The rows lie along a hidden order. The number after each row says roughly how far along it the row is, from 0 to 15. A new part has a new order.
[  0   9 -10  28 -26  11 -18   1  -8  21   4  18   9 -26  -7  14] | 14
[ -3   5  -1 -14   4 -33 -26  18  18  -2  -7   7  22  11  26  24] | 2
[-23  13 -32  33   0   8 -13  24 -15 -16  12   3 -23 -20   5  29] | 5
[ -5   6   2 -20   5 -36 -16  16  15  -2  -2  13  32   4  26  16] | 0
[ -4 -10 -11   2   0 -14 -27   5  10  -8 -12  -2 -25   5  -1  11] | 12
[-21 -18   3  -1  -5  -7   4   2 -11   1  14 -17   8 -23 -10 -22] | 11
[ -1   0  -1   0 -32   4  -3   0   0  21 -11  22  28 -19  -9   9] | 15
[-18 -15  -8   5  -3  -6 -17   5   1  -4  -4 -15 -14 -10 -12  -6] | 15
[ -2   1  13 -21   7 -27   8   9  -1  -2  12   9  43 -11  16  -5] | 1
[-12 -12  -5   5   2  -9 -25   8   4  -4  -8  -8 -21   3  -2   5] | 14
[  6   1  14 -33  23  -2  10 -10   4 -26 -13 -11  -2  36  18   0] | 3
[  3   8   3 -20   7 -33 -17  14  13   1  -1  13  31   4  25  16] | 0
[-14  12 -27  31   2   9 -19  13 -16 -17  10   0 -22  -7   8  30] | 5
[-24 -14   1  -6  -5 -18   2  10 -10   1  16 -12  28 -23  -4  -9] | 8
[ -9   8 -14  -3  22  -4  -1  13  -2 -41  -2 -12 -13  27  21  21] | 0
[-14  13 -26  31 -11   9 -19  22 -18  -2  13   5 -13 -26  -1  28] | 8
[  1   0  16 -33  17 -10   4  -9   9 -25 -16  -3   8  33  17   7] | 5
[  2  -2  11 -27 -11 -10  -6 -11   9   2 -17  11  29   7   3   2] | 11
[-17   1  -5 -17  17 -15  -2   7   5 -41 -11  -6  -3  29  19  15] | 1
[-30 -22 -14  10  -6  -9 -19  11   1  -3  -1 -12 -12 -13 -11  -7] | 15
[-10   0   4 -25   2 -36  -2  15   6  -3   4  11  44  -5  23  10] | 0
[-12 -11  -9   9   2 -12 -25   8  13  -5 -14  -2 -25   8  -1   5] | 13

New part:
[  6   2   2   5   9   5   1   6  25   4  11   2   2   9   2  19   4   0
   1   2   2  -1   3  -1  -2   0  -1  -9  -8  -5 -24 -19  -9 -19 -11  -2] | 13
[ 45   7 -17  13  10  -1 -41  13  27  -2   0  -7 -22   2 -14  16 -22 -63
 -19 -27   6 -20  11  10   7  21   3 -17 -27  -5 -40 -10  17  10   0   3] | 2
[  3   2  -1   4   6   5   1   6  20   5   9   2   4  10   4  19   6  -5
   1   6   3   1   3  -1  -1   1  -1  -9 -11  -4 -22 -19  -9 -17 -11  -2] | 15
[ 21   6   6   8  12   6  -5   7  23   3   5   0  -4   4  -2   6  -7 -29
  -6 -14   0 -13  -1 -11  -6  -1  -1 -13 -18  -5 -22 -12  -1  -6  -5   0] | 1
[ 16   5  12   7  11   6   9   4  13   3   4   0  -1   0  -1  -3  -5 -21
  -5 -12  -2  -8  -4 -17 -12  -6  -2 -10 -12  -4 -14 -11  -3  -4  -3   0] | 0
[ 39  14  18  16 -10  -7   4   2 -11  15  26  -1  11  -9  11 -11 -12  -6
 -16  40   6  34  -8  46 -31   6   0 -15 -21 -12 -16 -31  11  33  22   0] | 8
[ 23   6   3   8  11   5  -8   7  22   1   1  -2  -8   1  -6   2 -10 -34
  -9 -17  -1 -15   1 -12  -4   1  -1 -12 -15  -4 -21 -10   1  -3  -1   1] | 0
[ -3   1   8   4   9   7  12   5  19   5   8   2   4   7   6  11   8   7
   2   1   0  -1  -2 -12  -4  -6  -2  -8 -10  -5 -19 -15 -12 -19 -10  -2] | 10
[ 17   4   7   6  13   8  -2   7  24   3   7   1  -2   5  -2   7  -4 -20
  -4 -13  -1 -15  -1 -17  -5  -3  -2 -12 -15  -5 -23 -12  -8 -13  -9  -1] | 2
[ 14   1   6   5  10   4  -6   4   8  -2  -2  -2  -7  -2  -6  -5  -9 -28
  -6 -21  -3 -16  -2 -20  -3  -3  -1  -6  -8  -2  -9   0   1  -1  -1   1] | 1
[ 18   6   4   6  11   6  -3   8  30   3   9   0  -2   7  -1  13  -3 -12
  -5 -10   1 -11   0  -9  -5  -1  -2 -11 -20  -6 -28 -17  -5 -15  -9  -1] | 3
[ 30   7   9  12   4   0  -7   5   9   3   4  -2  -5  -5  -3 -10 -14 -35
 -13  -9   0  -5  -3   1 -13   2   0 -12 -16  -1 -14 -10   8  14   7   2] | 0
[ 11   4   9   6  12   7   5   6  22   5   8   2   2   6   2   9   1  -3
  -2  -7  -1  -5  -2 -12  -7  -5  -2 -11 -13  -5 -22 -15  -9 -14  -7  -1] | 5
